Below are the code and all the weights of a small trained network. Each question names an input and a class and asks about switching units off, where a switched-off unit gives its printed mean instead of its output.

import numpy as np


def w(rows, s, z=0):
    codes = np.array(rows[::2]) - 128.0
    scale = np.full(codes.shape[1], s)
    scale[-1] = z or s
    return codes * scale


def norm(h):
    return h / np.sqrt((h * h).mean(-1, keepdims=True) + 1e-5)


def f(y):
    return y / 2 * (1 + np.tanh(0.7978845608 * (y + 0.044715 * y**3)))


def log_softmax(a):
    a = a - a.max(-1, keepdims=True)
    return a - np.log(np.exp(a).sum(-1, keepdims=True))


def net(x, mask):
    res = np.array(x, float).reshape(1, 6) / 4 @ E
    u = 0
    for l in range(3):
        y = f(norm(res) @ A[l][:, :-1].T + A[l][:, -1])
        res = res + np.where(mask[u : u + 5], y, B[l][:, -1]) @ B[l][:, :-1]
        u += 5
    return log_softmax(norm(res)[-1] @ U[:, :-1].T + U[:, -1])


A, B = {}, {}
E = w([
[106,3,187,37,183,153,170,96],'x0',
[34,82,33,195,147,137,54,19],'x1',
[121,131,137,134,133,136,133,128],'x2',
[140,127,124,126,126,119,121,120],'x3',
[193,85,92,160,38,222,159,135],'x4',
[110,116,120,120,115,117,127,152],'x5',
],0.0055)
A[0] = w([
[31,149,36,107,96,167,181,54,83],'0.n0',
[136,77,84,161,41,220,159,112,254],'0.n1',
[34,184,101,184,37,155,1,44,19],'0.n2',
[136,56,171,122,57,162,143,68,165],'0.n3',
[140,233,71,149,250,52,127,178,176],'0.n4',
],0.0062,0.0021)
B[0] = w([
[153,111,118,160,167,94,116,79,185],'0.n0',
[203,105,101,178,111,114,123,149,241],'0.n1',
[131,167,106,120,155,4,181,120,253],'0.n2',
[125,120,117,147,199,75,156,182,187],'0.n3',
[121,59,208,156,105,98,93,173,236],'0.n4',
],0.012,0.005)
A[1] = w([
[46,133,167,7,234,34,117,62,250],'1.n0',
[199,190,53,139,166,79,168,229,148],'1.n1',
[55,2,57,216,200,87,73,46,33],'1.n2',
[102,175,147,17,85,74,186,164,117],'1.n3',
[88,212,160,65,132,93,100,172,160],'1.n4',
],0.0068,0.002)
B[1] = w([
[136,166,91,34,130,248,132,99,254],'1.n0',
[63,134,160,92,78,158,155,87,227],'1.n1',
[115,170,89,142,139,202,72,158,219],'1.n2',
[165,126,141,147,170,125,82,78,161],'1.n3',
[202,104,202,146,116,102,91,153,159],'1.n4',
],0.011,0.0081)
A[2] = w([
[137,147,192,129,137,81,205,172,127],'2.n0',
[168,71,38,101,254,143,105,111,116],'2.n1',
[50,223,156,84,153,84,48,121,2],'2.n2',
[157,132,141,142,23,168,105,96,84],'2.n3',
[130,45,161,59,155,126,194,119,88],'2.n4',
],0.0094,0.0062)
B[2] = w([
[87,85,110,190,141,164,142,121,215],'2.n0',
[148,68,216,162,114,108,108,194,255],'2.n1',
[39,153,138,81,120,67,62,85,178],'2.n2',
[64,194,140,127,127,172,80,80,163],'2.n3',
[113,127,59,87,79,58,249,121,196],'2.n4',
],0.013,0.0051)
U = w([
[169,61,192,182,158,91,88,184,254],'0',
[173,120,180,23,147,162,175,120,66],'1',
[87,181,159,165,68,188,146,87,116],'2',
[111,87,84,121,107,132,253,138,70],'3',
[54,192,117,87,165,63,49,84,82],'4',
[99,137,51,74,223,209,80,122,142],'5',
[149,183,23,198,135,63,160,94,78],'6',
],0.019,0.0045)

Each question gives the input, the list of numbers given to net, and the class t.
The units are the neurons (one row each of A and B). Each row of codes is followed by its name. A weight is (code - 128) times the scale printed after its matrix; where a second scale follows, it is the last column's (A, B and U).
mask holds one flag per neuron, layer by layer. A switched-off neuron (its flag False) gives its mean, the last column of its row in B, instead of its output. The means were averaged over made-up inputs and are rounded, as every weight is.
A unit's drop is (log p(t) with every unit on - log p(t) with that unit switched off) / (log p(t) with every unit on - log p(t) with every unit switched off).
The circuit of an input: a set's keep is (log p(t) with only the set's units on - log p(t) with every unit switched off) / (log p(t) with every unit on - log p(t) with every unit switched off). Starting from the 12 units with the biggest drops (on a tie, the unit counted first), units are removed one at a time, each time the one whose removal leaves the highest keep (on an exact tie, the one counted first), for as long as the keep stays at least 0.8.
units of the circuit, in order: the units of the circuit, biggest drop first
k most important neurons: the k neurons with the biggest drops, biggest first
k most important neurons of layer l: the k neurons of layer l with the biggest drops, biggest first
drop when u is switched off: that unit's drop, to one decimal
input [8,-7,-3,-7,2,-6], class 3: units of the circuit, in order : (2.n4)
input [-8,8,-1,5,0,-3], class 4: units of the circuit, in order : (2.n2 0.n2 1.n1)
input [-8,0,-4,-6,-1,5], class 0: 4 most important neurons : (0.n4 1.n0 1.n2 1.n4)
input [0,-8,-2,5,3,-4], class 2: units of the circuit, in order : (2.n3 1.n1)
input [0,-6,1,-7,7,-4], class 2: 4 most important neurons : (2.n3 0.n2 1.n1 0.n4)
input [5,1,4,2,-7,-5], class 5: 2 most important neurons : (1.n0 0.n2)
input [4,-6,0,5,1,0], class 3: 2 most important neurons : (2.n4 1.n2)
input [1,5,-6,1,8,-6], class 0: units of the circuit, in order : (2.n1 0.n3)
input [2,0,3,5,-4,1], class 1: 3 most important neurons : (0.n1 0.n0 1.n2)
input [2,-4,-8,8,6,7], class 3: 2 most important neurons : (1.n2 0.n3)
input [0,5,5,2,7,-6], class 6: 4 most important neurons of layer 1 : (1.n1 1.n0 1.n3 1.n4)
input [3,-8,-6,6,2,-5], class 3: 2 most important neurons of layer 1 : (1.n0 1.n2)
input [0,2,-3,6,4,-7], class 6: 2 most important neurons : (1.n1 1.n0)
input [-2,-6,4,0,0,-5], class 0: units of the circuit, in order : (1.n0)
input [-8,-5,-2,-6,-1,-1], class 0: 2 most important neurons : (0.n4 1.n0)
input [7,6,-2,6,-8,7], class 5: 2 most important neurons : (1.n0 1.n2)
input [0,1,5,6,4,2], class 6: 2 most important neurons : (1.n1 2.n1)
input [3,1,4,-4,-8,2], class 5: 2 most important neurons : (1.n0 0.n2)
input [4,7,1,-4,7,8], class 0: drop when 2.n1 is switched off : 0.2
input [-2,-2,8,0,-7,-5], class 0: units of the circuit, in order : (0.n4)
input [4,7,-4,8,-5,3], class 5: drop when 1.n0 is switched off : 0.9
input [3,0,-7,-3,-6,-1], class 1: drop when 0.n1 is switched off : 0.2
